Below is a small trained network, with its code and all its weights. Each question gives an input and a class and asks what happens when units are switched off, that is, made to give their printed mean instead of their output.

import numpy as np


def w(rows, s, z=0):
    codes = np.array(rows[::2]) - 128.0
    scale = np.full(codes.shape[1], s)
    scale[-1] = z or s
    return codes * scale


def f(y):
    return np.maximum(y, 0)


def log_softmax(a):
    a = a - a.max(-1, keepdims=True)
    return a - np.log(np.exp(a).sum(-1, keepdims=True))


def net(x, mask):
    res = np.array(x, float).reshape(1, 6) / 4 @ E
    y = f(res @ A[0][:, :-1].T + A[0][:, -1])
    res = res + np.where(mask, y, B[0][:, -1]) @ B[0][:, :-1]
    return log_softmax(res[-1] @ U[:, :-1].T + U[:, -1])


A, B = {}, {}
E = w([
[178,144,151,116,182,152,116,137,137,131,128,145],'x0',
[147,148,135,132,135,146,146,140,95,107,102,127],'x1',
[190,82,91,78,91,187,246,16,155,197,147,85],'x2',
[83,16,148,65,201,92,202,121,82,62,216,184],'x3',
[160,76,38,57,69,188,30,205,89,140,119,202],'x4',
[123,119,132,128,144,135,114,131,128,155,148,124],'x5',
],0.012)
A[0] = w([
[195,93,64,78,83,255,213,39,168,188,137,87,2],'n0',
[158,121,107,177,143,86,93,156,130,61,110,155,72],'n1',
[97,156,220,175,194,72,172,42,152,156,63,71,182],'n2',
[150,80,36,71,74,195,89,167,105,118,111,220,184],'n3',
[129,195,158,195,189,30,197,119,184,118,173,89,174],'n4',
[90,60,145,28,186,87,193,133,32,75,189,181,88],'n5',
[120,218,106,148,96,148,96,158,188,197,59,94,115],'n6',
[111,127,232,223,159,111,139,90,101,132,178,45,181],'n7',
[179,205,100,205,65,177,62,113,160,186,78,71,100],'n8',
[33,224,140,156,179,94,10,180,125,90,126,183,28],'n9',
[113,66,110,87,177,97,172,125,108,43,202,181,116],'n10',
[185,102,72,74,90,166,92,148,93,142,160,174,176],'n11',
[89,120,182,214,142,68,46,223,110,93,125,155,35],'n12',
[140,98,35,53,81,170,15,149,80,153,117,205,167],'n13',
],0.0086,0.0033)
B[0] = w([
[194,56,90,35,64,101,214,50,32,103,223,234,222],'n0',
[147,160,100,135,106,127,138,169,81,147,173,158,173],'n1',
[78,209,178,114,109,166,162,163,149,87,122,94,212],'n2',
[83,185,208,94,98,220,158,175,215,112,31,53,237],'n3',
[60,200,180,111,132,185,132,100,170,151,68,89,209],'n4',
[175,50,65,196,208,39,44,168,165,187,100,96,248],'n5',
[141,55,80,194,207,91,41,132,186,142,120,97,200],'n6',
[66,170,177,53,104,123,119,116,184,119,135,104,199],'n7',
[185,34,100,222,173,59,33,177,137,131,102,55,216],'n8',
[238,117,73,87,125,121,228,81,134,157,236,203,242],'n9',
[157,89,164,189,215,55,56,160,184,122,141,95,224],'n10',
[60,190,167,118,136,127,152,114,148,110,140,89,203],'n11',
[119,59,55,32,85,132,254,67,71,112,191,149,232],'n12',
[45,191,208,95,139,207,141,155,181,120,95,128,251],'n13',
],0.0087,0.022)
U = w([
[29,228,182,114,119,187,117,159,168,122,57,100,249],'0',
[140,63,72,223,182,86,3,167,151,131,82,108,52],'1',
[156,107,54,75,89,139,188,106,80,125,149,214,115],'2',
],0.012,0.0011)

Each question gives the input, the list of numbers given to net, and the class t.
The units are the neurons (one row each of A and B). Each row of codes is followed by its name. A weight is (code - 128) times the scale printed after its matrix; where a second scale follows, it is the last column's (A, B and U).
mask holds one flag per neuron, in row order. A switched-off neuron (its flag False) gives its mean, the last column of its row in B, instead of its output. The means were averaged over made-up inputs and are rounded, as every weight is.
A unit's drop is (log p(t) with every unit on - log p(t) with that unit switched off) / (log p(t) with every unit on - log p(t) with every unit switched off).
The circuit of an input: a set's keep is (log p(t) with only the set's units on - log p(t) with every unit switched off) / (log p(t) with every unit on - log p(t) with every unit switched off). Starting from the 12 units with the biggest drops (on a tie, the unit counted first), units are removed one at a time, each time the one whose removal leaves the highest keep (on an exact tie, the one counted first), for as long as the keep stays at least 0.8.
units of the circuit, in order: the units of the circuit, biggest drop first
unit that matters most: the unit with the biggest drop
k most important neurons: the k neurons with the biggest drops, biggest first
drop when u is switched off: that unit's drop, to one decimal
input [4,3,8,-7,2,8], class 2: units of the circuit, in order : (n0)
input [0,6,2,-1,1,-3], class 2: 3 most important neurons : (n5 n13 n10)
input [5,1,-6,-5,6,3], class 0: 4 most important neurons : (n13 n3 n0 n5)
input [1,4,-8,-3,8,-3], class 0: 3 most important neurons : (n13 n3 n0)
input [-2,-5,5,5,-4,-7], class 1: 2 most important neurons : (n12 n5)
input [-2,-3,-3,-4,2,-2], class 1: 2 most important neurons : (n0 n8)
input [3,6,7,-2,7,-7], class 0: 2 most important neurons : (n3 n13)
input [7,-5,6,5,-6,2], class 0: 3 most important neurons : (n4 n9 n2)
input [8,-5,-6,-5,1,-4], class 2: 2 most important neurons : (n9 n12)
input [1,-2,7,-6,-5,-1], class 2: 3 most important neurons : (n0 n5 n10)
input [-3,-2,-8,-4,-7,-4], class 2: 3 most important neurons : (n9 n12 n3)
input [-6,0,6,7,0,8], class 1: 2 most important neurons : (n5 n10)
input [-3,2,7,5,-8,-1], class 0: 3 most important neurons : (n4 n2 n9)
input [6,4,7,4,7,-4], class 0: most important neuron : (n3)
input [4,7,-8,0,-6,-2], class 2: 2 most important neurons : (n9 n12)
input [3,1,-4,-6,2,-4], class 1: drop when n7 is switched off : 0.0
input [-6,7,2,-5,-4,-5], class 1: drop when n6 is switched off : 0.5
input [1,2,-7,4,-5,-6], class 2: drop when n12 is switched off : 0.4
input [-4,3,5,-7,3,3], class 1: drop when n8 is switched off : 1.6
input [5,0,5,-8,-5,-1], class 1: unit that matters most : n8
